Below is a small trained network, with its code and all its weights. Each question gives an input and a class and asks what happens when units are switched off, that is, made to give their printed mean instead of their output.

import numpy as np


def w(rows, s, z=0):
    codes = np.array(rows[::2]) - 128.0
    scale = np.full(codes.shape[1], s)
    scale[-1] = z or s
    return codes * scale


def norm(h):
    return h / np.sqrt((h * h).mean(-1, keepdims=True) + 1e-5)


def f(y):
    return y / 2 * (1 + np.tanh(0.7978845608 * (y + 0.044715 * y**3)))


def log_softmax(a):
    a = a - a.max(-1, keepdims=True)
    return a - np.log(np.exp(a).sum(-1, keepdims=True))


def net(x, mask):
    res = np.array(x, float).reshape(1, 8) / 4 @ E
    u = 0
    for l in range(2):
        y = f(norm(res) @ A[l][:, :-1].T + A[l][:, -1])
        res = res + np.where(mask[u : u + 3], y, B[l][:, -1]) @ B[l][:, :-1]
        u += 3
    return log_softmax(norm(res)[-1] @ U[:, :-1].T + U[:, -1])


A, B = {}, {}
E = w([
[103,135,125,139,114,154,125,104,140],'x0',
[97,93,64,37,142,116,119,86,118],'x1',
[229,113,121,84,74,224,104,126,135],'x2',
[129,135,158,113,131,130,130,117,131],'x3',
[117,119,131,129,121,130,109,126,143],'x4',
[136,125,109,138,127,125,133,138,125],'x5',
[132,131,122,139,130,133,140,113,132],'x6',
[96,167,136,150,196,135,191,187,253],'x7',
],0.011)
A[0] = w([
[87,93,36,6,173,124,164,109,186,2],'L0N1',
[84,77,46,17,139,96,146,74,113,70],'L0N2',
[181,113,121,97,110,210,117,149,154,139],'L0N3',
],0.013,0.0042)
B[0] = w([
[149,249,117,154,158,149,5,93,8,232],'L0N1',
[79,51,105,73,56,96,208,157,229,255],'L0N2',
[242,189,146,104,126,164,172,178,170,224],'L0N3',
],0.012,0.0099)
A[1] = w([
[135,33,179,198,62,75,135,73,28,100],'L1N1',
[156,45,51,16,168,214,133,91,174,1],'L1N2',
[249,110,97,65,75,142,71,73,67,83],'L1N3',
],0.014,0.0053)
B[1] = w([
[117,241,70,58,124,93,109,92,123,202],'L1N1',
[93,38,211,247,193,59,224,109,182,183],'L1N2',
[97,72,161,197,182,196,50,152,69,254],'L1N3',
],0.014,0.012)
U = w([
[101,218,66,106,139,46,103,111,104,255],'0',
[117,79,164,235,216,84,174,170,175,149],'1',
[210,135,127,150,147,202,59,175,87,73],'2',
[247,167,109,100,83,150,200,203,214,28],'3',
[97,24,60,44,39,46,177,101,136,81],'4',
],0.012,0.0022)

Each question gives the input, the list of numbers given to net, and the class t.
The units are the neurons (one row each of A and B). Each row of codes is followed by its name. A weight is (code - 128) times the scale printed after its matrix; where a second scale follows, it is the last column's (A, B and U).
mask holds one flag per neuron, layer by layer. A switched-off neuron (its flag False) gives its mean, the last column of its row in B, instead of its output. The means were averaged over made-up inputs and are rounded, as every weight is.
A unit's drop is (log p(t) with every unit on - log p(t) with that unit switched off) / (log p(t) with every unit on - log p(t) with every unit switched off).
The circuit of an input: a set's keep is (log p(t) with only the set's units on - log p(t) with every unit switched off) / (log p(t) with every unit on - log p(t) with every unit switched off). Starting from all 6 units, units are removed one at a time, each time the one whose removal leaves the highest keep (on an exact tie, the one counted first), for as long as the keep stays at least 0.8.
circuit, biggest first: the units of the circuit, biggest drop first
unit that matters most: the unit with the biggest drop
top k neurons: the k neurons with the biggest drops, biggest first
top k neurons in layer l: the k neurons of layer l with the biggest drops, biggest first
drop when u is switched off: that unit's drop, to one decimal
input [0,8,-6,-4,5,5,-3,-5], class 4: circuit, biggest first -> L0N2
input [-8,0,-6,3,4,-5,5,-2], class 0: top 2 neurons -> L0N3, L0N2
input [-1,-8,4,7,5,-3,-1,7], class 3: top 3 neurons -> L1N3, L1N2, L0N1
input [5,3,-2,-8,-1,6,-8,2], class 0: circuit, biggest first -> L0N1, L0N2
input [-4,7,0,3,-2,1,-6,0], class 4: top 3 neurons -> L0N2, L1N1, L0N3
input [1,7,-6,6,-4,7,-4,-1], class 4: top 2 neurons -> L0N2, L1N1
input [8,8,6,6,-7,2,-5,-4], class 1: top 2 neurons -> L1N2, L0N2
input [-4,7,3,-3,-5,-3,-7,-2], class 1: top 2 neurons -> L0N2, L1N2
input [-2,-3,-1,-3,-1,5,2,-4], class 0: top 2 neurons in layer 0 -> L0N3, L0N1
input [-4,8,6,-8,4,3,3,-1], class 1: top 2 neurons -> L1N2, L0N2
input [2,-2,-1,1,8,-7,4,-1], class 0: top 2 neurons in layer 0 -> L0N3, L0N2
input [0,1,0,2,-4,5,5,4], class 0: top 2 neurons -> L0N3, L1N3
input [2,-7,5,3,-7,3,-3,2], class 3: top 3 neurons -> L0N1, L1N3, L0N3
input [1,8,2,-3,3,-1,0,-6], class 1: top 2 neurons -> L1N2, L0N2
input [-4,-8,-1,8,-8,-6,-3,-8], class 0: top 3 neurons -> L1N1, L0N3, L0N1
input [7,2,8,8,0,-5,2,-1], class 1: top 2 neurons -> L1N2, L0N1
input [7,1,-2,4,5,-4,5,-6], class 4: top 2 neurons -> L0N1, L0N2
input [7,-1,3,2,7,-6,5,3], class 3: unit that matters most -> L0N1
input [-6,1,1,3,0,-1,-5,7], class 2: top 2 neurons in layer 1 -> L1N1, L1N2
input [0,7,-5,-1,-1,-3,0,5], class 0: unit that matters most -> L0N1
input [-4,-3,1,7,-4,-5,7,8], class 3: top 2 neurons in layer 1 -> L1N3, L1N2
input [-2,8,-3,3,-1,2,-6,0], class 4: top 2 neurons in layer 1 -> L1N1, L1N3
input [8,-6,-7,5,-6,6,-1,-1], class 0: top 2 neurons in layer 0 -> L0N3, L0N2
input [5,6,5,-2,-8,7,-4,7], class 2: drop when L0N1 is switched off -> 4.0
input [-7,4,-4,-1,2,1,7,-7], class 4: drop when L0N2 is switched off -> 1.2
